Look-ups in named tables: a row name and a column name give one cell, copied from the table.

sal =
	ved	makiga	fus	zisaze	dagavu	nazorep
nonu	221	184	173	133	188	130
gumiki	139	118	173	228	217	133
firigit	175	176	174	171	182	169
dak	150	110	254	157	200	185
fis	143	198	198	174	196	225
kag	213	116	161	177	219	54
pak	143	119	171	226	220	125
dinemis	160	92	234	156	120	194
rero	199	144	188	143	130	162
bop	139	113	174	228	213	131
ponako	152	119	243	163	216	173
doza	171	172	174	174	171	176

What is the ved of dinemis in sal? 160
What is the fus of nonu in sal? 173
What is the zisaze of bop in sal? 228
What is the makiga of ponako in sal? 119
What is the fus of kag in sal? 161
What is the fus of rero in sal? 188
What is the nazorep of fis in sal? 225
What is the dagavu of fis in sal? 196
What is the dagavu of pak in sal? 220
What is the zisaze of dak in sal? 157
Row with the largest makiga: fis

gusaban =
         tatemu  fovidip   rebok  papunor   sigid     rik  nekapo     tof  babapur
lusi     -0.323    2.600  -1.880    0.244  -3.639  -4.374  -3.661  -1.069   -2.391
kode      2.671   -5.249  -0.488   -2.007  -2.275  -0.571  -0.940  -0.529   -4.719
lesas     0.626   -3.494  -1.091   -1.858  -1.632  -0.630  -1.247  -1.148   -3.169
kemu     -8.925    6.304  -2.801    0.479   0.900  -2.679  -1.347  -2.436    6.162
ran       3.357    2.214  -1.801    0.603  -6.073  -5.753  -5.319  -0.594   -5.984
lusog    -3.403    1.297  -1.622   -0.633  -0.857  -1.895  -1.753  -1.700    0.892
vumulav  -3.080    7.642  -2.673    1.347  -4.182  -6.712  -4.905  -1.513    0.001
zise      4.216   -8.792  -0.113   -2.918  -1.896   1.027  -0.354  -0.317   -6.464
zeli     -4.375    4.218  -2.036    0.186  -1.386  -3.305  -2.380  -1.790    1.962
fogub     2.063   -6.630  -0.382   -2.627  -1.003   0.890  -0.196  -0.676   -4.149
vir      -0.777    0.620  -1.564   -0.660  -2.566  -2.729  -2.502  -1.280   -2.167
vaz      -2.939   -2.295  -1.081   -1.405   0.604   0.371   0.564  -1.476    0.867
viz      -5.191    2.021  -2.008   -0.328  -0.128  -1.476  -0.852  -2.280    2.439
ninusi    6.605    0.222  -1.257    0.288  -7.859  -6.660  -6.165  -0.021   -9.287

ninusi, rebok => -1.257
zise, fovidip => -8.792
lesas, papunor => -1.858
vaz, tatemu => -2.939
kemu, rik => -2.679
fogub, papunor => -2.627
zise, nekapo => -0.354
lesas, babapur => -3.169
lusog, babapur => 0.892
vir, rebok => -1.564
Which row has the largest rebok? zise

Table kenulen
         gifazo  fem  dak  seman  fotaku  tezazu  vem  tebo  gulote
nunom       0.5  0.4  0.4    0.8     0.3     0.5  0.3   0.4     0.6
mogur       0.4  0.4  0.4    0.7     0.5     0.5  0.5   0.4     0.5
bel         0.4  0.5  0.4    0.4     0.6     0.4  0.4   0.3     0.4
nes         0.3  0.3  0.5    0.4     0.5     0.4  0.4   0.3     0.4
beg         0.5  0.3  0.6    0.4     0.5     0.5  0.5   0.6     0.5
zol         0.6  0.5  0.5    0.4     0.4     0.4  0.5   0.5     0.6
kivigo      0.4  0.3  0.5    0.6     0.4     0.7  0.3   0.4     0.4
tatobob     0.2  0.3  0.4    0.6     0.4     0.7  0.4   0.4     0.5
ful         0.5  0.4  0.6    0.4     0.3     0.7  0.4   0.4     0.6
nebasip     0.5  0.3  0.4    0.5     0.3     0.8  0.3   0.5     0.6
puvo        0.4  0.6  0.8    0.3     0.4     0.6  0.3   0.4     0.6
fazad       0.5  0.4  0.5    0.4     0.3     0.9  0.6   0.4     0.6
budilu      0.2  0.5  0.4    0.5     0.1     0.7  0.5   0.4     0.6

What is the dak of nebasip in kenulen?
0.4
What is the tezazu of nes in kenulen?
0.4
What is the dak of tatobob in kenulen?
0.4
What is the fem of ful in kenulen?
0.4
What is the gulote of kivigo in kenulen?
0.4
What is the fem of bel in kenulen?
0.5
What is the gifazo of mogur in kenulen?
0.4
What is the gifazo of nunom in kenulen?
0.5
What is the gulote of puvo in kenulen?
0.6
What is the fotaku of nunom in kenulen?
0.3
What is the seman of nes in kenulen?
0.4
What is the gulote of nes in kenulen?
0.4
What is the tezazu of kivigo in kenulen?
0.7
What is the gulote of ful in kenulen?
0.6
What is the vem of nebasip in kenulen?
0.3
What is the fotaku of ful in kenulen?
0.3
What is the tezazu of fazad in kenulen?
0.9
Which row has the largest dak? puvo

